[128 = 0]

z424-z635: | 127 | 134 | 143 | 110 | 151 |  96 | 144 | 146 | 138 | 158 | 113 |  99 | 119 | 107 | 150 | 144 | 108 | 149 | 128 | 147 | 110 | 178 | 120 | 149 | 143 | 134 | 148 | 142 | 105 |
z999-z732: | 115 | 119 | 129 | 140 | 119 | 136 | 131 | 124 | 123 | 118 | 110 | 164 | 114 | 149 | 123 | 125 | 143 | 136 | 123 | 113 | 140 | 120 | 132 | 107 | 139 | 141 | 111 | 150 | 117 |
z283-z417: | 131 | 126 | 114 | 127 | 144 | 149 | 149 | 187 | 153 | 122 | 106 | 163 |  74 | 165 | 146 | 126 | 184 | 138 | 139 | 127 | 166 | 101 | 112 | 148 | 134 |  86 | 155 | 154 | 130 |
z839-z463: | 129 | 131 | 135 | 122 | 157 | 103 | 150 | 124 | 110 | 166 | 138 | 136 | 149 | 113 | 152 | 132 | 117 | 152 |  81 | 106 | 137 | 157 | 150 |  91 | 160 | 220 |  93 | 148 | 138 |
z424-z635: |  97 |  96 | 113 | 115 | 177 | 104 | 132 | 156 | 129 | 139 | 137 | 104 | 131 | 111 | 158 | 159 | 146 |  98 | 109 | 152 | 131 | 144 |  98 | 122 | 173 | 156 | 135 | 185 | 123 |
z999-z732: | 157 | 154 | 139 | 118 | 132 |  99 | 143 | 129 | 141 | 154 | 127 |  77 | 135 |  87 | 141 | 137 |  77 | 141 | 128 | 141 | 116 | 150 | 142 | 141 | 113 | 128 | 146 |  91 | 145 |
z283-z417: | 189 | 181 |  50 | 117 | 108 | 182 | 202 | 111 | 110 | 115 |  58 | 141 | 145 | 127 |  87 | 115 |  98 | 138 | 125 | 102 | 169 | 101 | 138 | 102 |  99 | 155 | 140 | 135 | 117 |
z424-z635: |  82 |  87 | 150 | 132 | 143 | 105 |  97 | 159 | 152 | 115 | 132 | 117 |  92 | 136 | 149 | 152 | 158 | 105 | 149 | 163 | 112 | 136 |  94 | 154 | 153 |  76 | 150 | 160 | 110 |
z424-z635: |  67 |  81 | 143 | 106 | 191 | 100 | 118 | 181 | 133 | 151 | 138 | 135 | 104 | 145 | 171 | 153 | 189 | 125 | 120 | 156 | 113 | 183 |  79 | 157 | 192 | 136 | 141 | 214 |  79 |
z839-z463: |  86 |  90 | 150 | 119 | 166 |  74 |  97 | 124 | 124 | 148 | 169 |  71 | 156 |  86 | 158 | 161 | 111 |  95 | 110 | 162 |  92 | 170 | 109 | 127 | 167 | 160 | 122 | 150 | 127 |
z919-z202: | 137 | 137 | 140 | 136 |  99 | 121 | 114 | 106 | 136 | 116 | 124 | 101 | 131 | 111 | 113 | 129 |  91 | 123 | 149 | 139 | 109 | 125 | 136 | 137 | 102 |  95 | 138 |  90 | 132 |
z283-z417: | 146 | 147 | 101 | 113 | 126 | 147 | 146 | 122 | 119 | 126 | 110 | 117 | 143 | 124 | 110 | 124 | 117 | 126 | 138 | 132 | 125 | 136 | 117 | 142 | 114 | 122 | 146 | 130 | 108 |
z424-z635: | 169 | 162 | 148 | 144 |  96 | 162 | 120 | 119 | 124 | 131 | 163 | 178 | 130 | 161 | 115 |  79 | 147 | 165 | 123 |  80 | 151 |  87 | 176 | 126 |  84 | 124 | 100 |  54 | 178 |
z919-z202: | 102 | 109 | 168 | 150 | 102 | 110 |  90 |  87 | 117 | 120 | 148 | 141 | 140 | 130 | 119 | 123 | 114 | 130 | 124 | 118 | 103 | 135 | 147 | 104 | 131 | 145 |  90 | 112 | 128 |
z919-z202: | 112 | 102 | 100 | 148 | 127 | 155 | 123 | 136 | 125 |  95 | 128 | 167 | 116 | 155 | 124 | 129 | 171 |  96 | 118 | 114 | 167 |  68 | 123 |  91 | 141 | 133 | 109 | 156 | 153 |
z839-z463: | 160 | 171 | 118 |  91 | 151 | 158 | 165 | 133 |  95 | 174 | 134 | 167 | 157 | 153 | 121 |  90 | 150 | 188 | 109 |  94 | 126 | 182 | 136 | 154 | 124 | 181 | 121 | 133 |  90 |
z839-z463: | 125 | 129 | 143 | 100 | 166 |  76 | 128 | 126 | 125 | 171 | 151 |  52 | 163 |  70 | 154 | 153 |  80 | 125 | 114 | 160 |  87 | 195 | 118 | 148 | 146 | 161 | 142 | 127 | 118 |
z999-z732: | 156 | 159 | 167 | 125 | 114 | 128 | 121 | 138 | 141 | 151 | 148 | 137 | 115 | 141 | 132 | 100 | 129 | 174 | 142 | 117 | 117 | 143 | 151 | 169 |  96 |  94 | 136 |  69 | 138 |
z283-z417: | 124 | 123 | 121 | 111 | 150 | 142 | 115 | 150 | 126 | 133 | 160 | 123 | 137 | 139 | 133 | 121 | 163 | 116 | 134 | 138 | 122 | 132 | 106 | 163 | 127 | 106 | 144 | 130 | 125 |
z283-z417: | 128 | 125 | 124 | 119 | 141 | 130 | 106 | 107 | 104 | 137 | 184 | 109 | 180 | 113 | 125 | 119 | 127 | 106 | 110 | 124 | 115 | 129 | 130 | 125 | 125 | 161 | 108 | 108 | 150 |
z283-z417: | 127 | 128 | 133 | 134 | 121 | 129 | 125 | 115 | 121 | 127 | 131 | 140 | 134 | 131 | 124 | 123 | 125 | 133 | 121 | 117 | 129 | 125 | 138 | 114 | 128 | 144 | 112 | 124 | 132 |
z999-z732: | 122 | 136 | 154 | 118 | 117 | 124 | 121 | 131 | 136 | 134 | 111 | 129 | 109 | 140 | 121 | 122 | 127 | 156 | 158 | 142 |  96 | 170 | 116 | 173 | 118 |  84 | 152 | 125 |  80 |
z424-z635: | 142 | 132 | 115 | 125 | 153 | 133 | 137 | 140 | 119 | 145 | 162 | 136 | 147 | 126 | 145 | 121 | 145 | 126 |  95 | 108 | 155 | 108 | 143 | 108 | 136 | 174 | 108 | 122 | 170 |
z919-z202: | 143 | 143 | 141 | 119 | 137 | 122 | 129 | 129 | 123 | 152 | 152 | 123 | 143 | 122 | 137 | 117 | 123 | 147 | 117 | 119 | 123 | 144 | 142 | 138 | 122 | 146 | 122 | 104 | 140 |
z999-z732: |  89 | 112 | 159 | 129 | 107 | 151 | 105 | 138 | 131 | 110 | 102 | 192 |  83 | 193 | 110 | 109 | 184 | 160 | 169 | 129 | 102 | 160 | 101 | 173 | 131 |  65 | 140 | 162 |  49 |
z839-z463: | 145 | 139 | 138 | 144 |  98 | 129 | 127 | 139 | 159 | 109 | 104 | 119 |  90 | 128 | 124 | 129 | 114 | 131 | 158 | 138 | 136 |  98 | 135 | 142 | 100 |  62 | 153 |  93 | 145 |
z999-z732: | 125 | 146 | 148 | 127 |  88 | 157 | 123 |  87 | 101 | 123 | 104 | 184 | 134 | 169 |  85 |  93 | 132 | 175 | 147 | 102 |  98 | 168 | 136 | 142 | 110 | 127 | 111 | 127 |  59 |
z999-z732: | 114 | 113 |  61 | 115 | 124 | 201 |  98 |  63 |  55 |  90 | 182 | 152 | 229 | 150 |  66 |  98 | 164 |  64 | 112 | 106 | 119 | 100 | 103 | 105 | 119 | 178 |  88 | 147 | 111 |
z424-z635: | 104 |  95 | 124 | 135 | 150 | 111 | 110 | 152 | 144 | 117 | 150 | 104 | 118 | 116 | 152 | 152 | 145 |  86 | 124 | 151 | 138 | 102 | 110 | 122 | 148 | 114 | 135 | 143 | 158 |
z839-z463: |  85 |  92 | 138 | 122 | 139 | 135 |  81 | 134 | 123 | 112 | 166 | 128 | 134 | 148 | 125 | 128 | 172 |  97 | 147 | 151 |  98 | 138 |  90 | 163 | 138 |  88 | 136 | 146 | 102 |
z999-z732: | 145 | 143 | 125 | 133 | 124 |  95 | 162 | 111 | 132 | 142 |  89 | 100 | 130 |  87 | 136 | 150 |  65 | 140 | 109 | 127 | 135 | 141 | 151 |  88 | 137 | 176 | 121 | 130 | 137 |
z919-z202: | 113 | 120 | 140 | 133 | 109 | 114 | 118 | 110 | 133 | 115 | 102 | 113 | 120 | 119 | 116 | 140 | 102 | 124 | 148 | 146 | 103 | 146 | 119 | 133 | 127 | 104 | 138 | 134 |  98 |
z283-z417: | 121 | 114 | 121 | 117 | 163 | 148 | 106 | 158 | 121 | 136 | 193 | 141 | 143 | 149 | 145 | 113 | 190 | 110 | 115 | 123 | 140 | 109 | 115 | 149 | 134 | 127 | 124 | 126 | 158 |
z424-z635: | 125 | 113 | 135 | 137 | 145 | 120 | 111 | 154 | 143 | 129 | 168 | 122 | 119 | 126 | 154 | 132 | 152 | 109 | 117 | 129 | 148 |  93 | 133 | 124 | 133 | 121 | 124 | 112 | 181 |
z283-z417: |  69 |  78 | 195 | 137 | 151 | 109 |  61 | 171 | 146 | 135 | 195 | 165 |  90 | 174 | 165 | 121 | 212 | 133 | 136 | 137 | 109 | 139 | 111 | 168 | 156 |  84 | 118 | 136 | 130 |
z839-z463: | 102 | 106 | 157 | 133 | 133 | 121 |  97 | 145 | 138 | 126 | 153 | 139 | 109 | 147 | 140 | 126 | 161 | 127 | 139 | 137 | 116 | 132 | 117 | 150 | 136 |  96 | 129 | 129 | 125 |
z919-z202: | 160 | 140 | 156 | 140 | 138 | 103 | 113 | 154 | 156 | 149 | 188 |  94 | 124 | 102 | 165 | 125 | 119 | 126 | 114 | 126 | 148 |  88 | 163 | 131 | 107 | 115 | 126 |  51 | 224 |
z839-z463: | 146 | 145 | 149 | 123 | 121 | 101 | 127 | 141 | 159 | 137 | 119 |  74 | 110 |  97 | 138 | 140 |  88 | 134 | 156 | 159 | 107 | 143 | 127 | 166 | 105 |  71 | 168 |  88 | 134 |
z919-z202: | 135 | 130 | 155 | 132 | 143 | 113 | 115 | 134 | 126 | 154 | 178 | 133 | 140 | 125 | 151 | 116 | 137 | 142 | 102 | 110 | 134 | 125 | 154 | 121 | 130 | 160 | 102 |  97 | 172 |
z919-z202: | 160 | 149 | 101 | 120 | 124 | 140 | 148 | 147 | 148 | 119 | 109 |  95 | 117 | 113 | 124 | 133 | 113 | 115 | 149 | 145 | 140 | 105 | 119 | 151 | 102 |  81 | 168 | 106 | 143 |
| 106 |  94 | 166 | 172 | 103 |  95 |  81 | 123 | 159 | 100 | 155 | 112 | 101 | 114 | 145 | 146 | 116 |  93 | 131 | 138 | 136 |  69 | 149 |  96 | 126 |  94 | 110 |  89 | 196 | => z919-z202
| 131 | 132 | 114 | 123 | 111 | 157 | 116 | 128 | 132 | 104 | 123 | 124 | 125 | 142 | 104 | 119 | 140 | 113 | 163 | 142 | 117 | 117 | 106 | 164 | 102 |  65 | 156 | 117 | 108 | => z839-z463
| 100 | 104 | 165 | 130 | 138 |  93 |  91 | 127 | 135 | 137 | 164 |  99 | 133 | 111 | 146 | 140 | 122 | 116 | 130 | 149 |  97 | 150 | 122 | 142 | 140 | 118 | 126 | 119 | 133 | => z283-z417
| 134 | 131 | 117 | 148 |  84 | 164 | 106 |  80 | 107 |  93 | 139 | 155 | 154 | 145 |  86 | 105 | 125 | 111 | 133 | 105 | 131 |  85 | 144 | 102 |  99 | 126 | 100 |  98 | 141 | => z919-z202
| 149 | 158 | 161 | 105 | 128 | 132 | 123 | 160 | 148 | 153 | 138 | 123 | 105 | 145 | 133 | 105 | 143 | 173 | 165 | 141 | 100 | 169 | 120 | 212 |  97 |  56 | 171 |  88 | 102 | => z839-z463
| 127 | 125 |  91 | 127 | 120 | 155 | 133 | 108 | 110 | 105 | 118 | 132 | 150 | 131 | 103 | 127 | 129 | 101 | 129 | 125 | 134 | 109 | 116 | 112 | 124 | 136 | 125 | 145 | 118 | => z839-z463
| 186 | 181 | 135 |  94 | 157 | 124 | 153 | 149 | 126 | 187 | 167 |  96 | 157 | 105 | 147 | 105 | 111 | 170 | 114 | 119 | 123 | 164 | 149 | 172 | 102 | 146 | 145 |  70 | 154 | => z919-z202
| 131 | 140 | 164 | 124 | 120 | 108 | 126 | 139 | 147 | 144 | 114 | 119 | 101 | 127 | 136 | 127 | 115 | 162 | 149 | 140 | 105 | 164 | 130 | 164 | 119 |  92 | 149 | 111 | 105 | => z424-z635
|  88 | 101 | 137 | 149 |  87 | 130 | 102 |  80 | 116 |  88 |  96 | 147 | 126 | 140 |  94 | 135 | 114 | 111 | 147 | 133 | 102 | 132 | 119 | 104 | 134 | 117 | 111 | 154 |  82 | => z919-z202
| 129 | 136 | 133 | 101 | 169 | 100 | 144 | 123 | 105 | 177 | 150 | 106 | 169 | 100 | 148 | 133 | 110 | 147 |  92 | 125 | 110 | 189 | 132 | 125 | 155 | 207 | 113 | 145 | 115 | => z839-z463
| 123 | 127 | 137 | 138 | 116 | 134 | 138 | 144 | 141 | 120 |  96 | 164 |  88 | 155 | 129 | 125 | 147 | 150 | 139 | 120 | 141 | 123 | 130 | 128 | 132 | 108 | 132 | 144 | 112 | => z283-z417
| 119 | 115 |  98 | 142 |  97 | 144 | 129 | 121 | 144 |  77 |  76 | 116 | 103 | 128 | 102 | 147 | 115 |  90 | 164 | 152 | 133 |  91 | 104 | 124 | 117 |  67 | 157 | 146 | 110 | => z919-z202
| 107 | 118 | 151 | 121 | 154 | 117 | 122 | 126 | 104 | 159 | 158 | 164 | 145 | 144 | 145 | 117 | 155 | 156 |  94 | 104 | 122 | 166 | 138 | 115 | 160 | 196 |  89 | 153 | 116 | => z919-z202
| 141 | 142 | 112 | 115 | 115 | 149 | 124 | 126 | 132 | 113 | 120 | 105 | 133 | 127 | 105 | 122 | 122 | 116 | 162 | 148 | 110 | 130 | 107 | 170 |  99 |  70 | 164 | 111 | 106 | => z839-z463
| 100 |  96 | 119 | 126 | 153 |  98 | 121 | 147 | 144 | 120 | 125 |  82 | 119 |  99 | 150 | 167 | 121 |  85 | 130 | 166 | 123 | 128 |  99 | 126 | 156 | 116 | 148 | 162 | 131 | => z424-z635
|  90 | 106 | 168 | 165 |  57 | 128 |  69 |  33 |  98 |  87 | 132 | 156 | 157 | 139 |  76 | 113 |  94 | 120 | 141 | 112 |  81 | 130 | 150 |  90 | 113 | 135 |  74 | 105 |  99 | => z919-z202
| 115 | 109 | 116 | 140 | 128 | 109 | 124 | 111 | 128 | 113 | 123 |  99 | 139 |  99 | 130 | 153 | 100 |  92 | 118 | 140 | 131 | 110 | 127 |  93 | 141 | 147 | 119 | 140 | 146 | => z839-z463
| 123 | 139 | 159 | 134 | 102 | 124 | 136 | 120 | 132 | 132 |  85 | 164 |  96 | 151 | 118 | 118 | 121 | 177 | 144 | 117 | 114 | 162 | 139 | 136 | 126 | 117 | 126 | 135 |  82 | => z999-z732
| 120 | 135 | 115 | 115 | 111 | 146 | 137 |  96 | 104 | 120 |  91 | 141 | 144 | 138 |  93 | 122 | 115 | 139 | 143 | 129 | 100 | 168 | 111 | 137 | 126 | 133 | 132 | 157 |  58 | => z919-z202
| 111 | 121 | 150 | 116 | 155 | 138 | 123 | 157 | 118 | 153 | 154 | 183 | 117 | 173 | 145 | 106 | 192 | 164 | 115 | 107 | 130 | 157 | 124 | 149 | 149 | 146 | 113 | 153 | 106 | => z424-z635
| 136 | 146 | 116 | 120 | 108 | 130 | 145 |  77 | 100 | 130 |  97 | 119 | 165 | 110 |  96 | 126 |  78 | 138 | 125 | 121 | 104 | 164 | 135 | 109 | 123 | 170 | 115 | 135 |  87 | => z999-z732
| 148 | 142 | 109 | 139 |  94 | 163 | 120 |  96 | 116 | 101 | 133 | 138 | 149 | 136 |  93 | 108 | 120 | 114 | 138 | 113 | 134 |  89 | 140 | 118 |  94 | 113 | 119 |  94 | 144 | => z919-z202
| 126 | 134 | 162 | 111 | 146 | 112 | 117 | 150 | 135 | 159 | 152 | 121 | 122 | 132 | 146 | 120 | 141 | 157 | 135 | 137 | 104 | 172 | 123 | 173 | 129 | 111 | 142 | 116 | 113 | => z839-z463
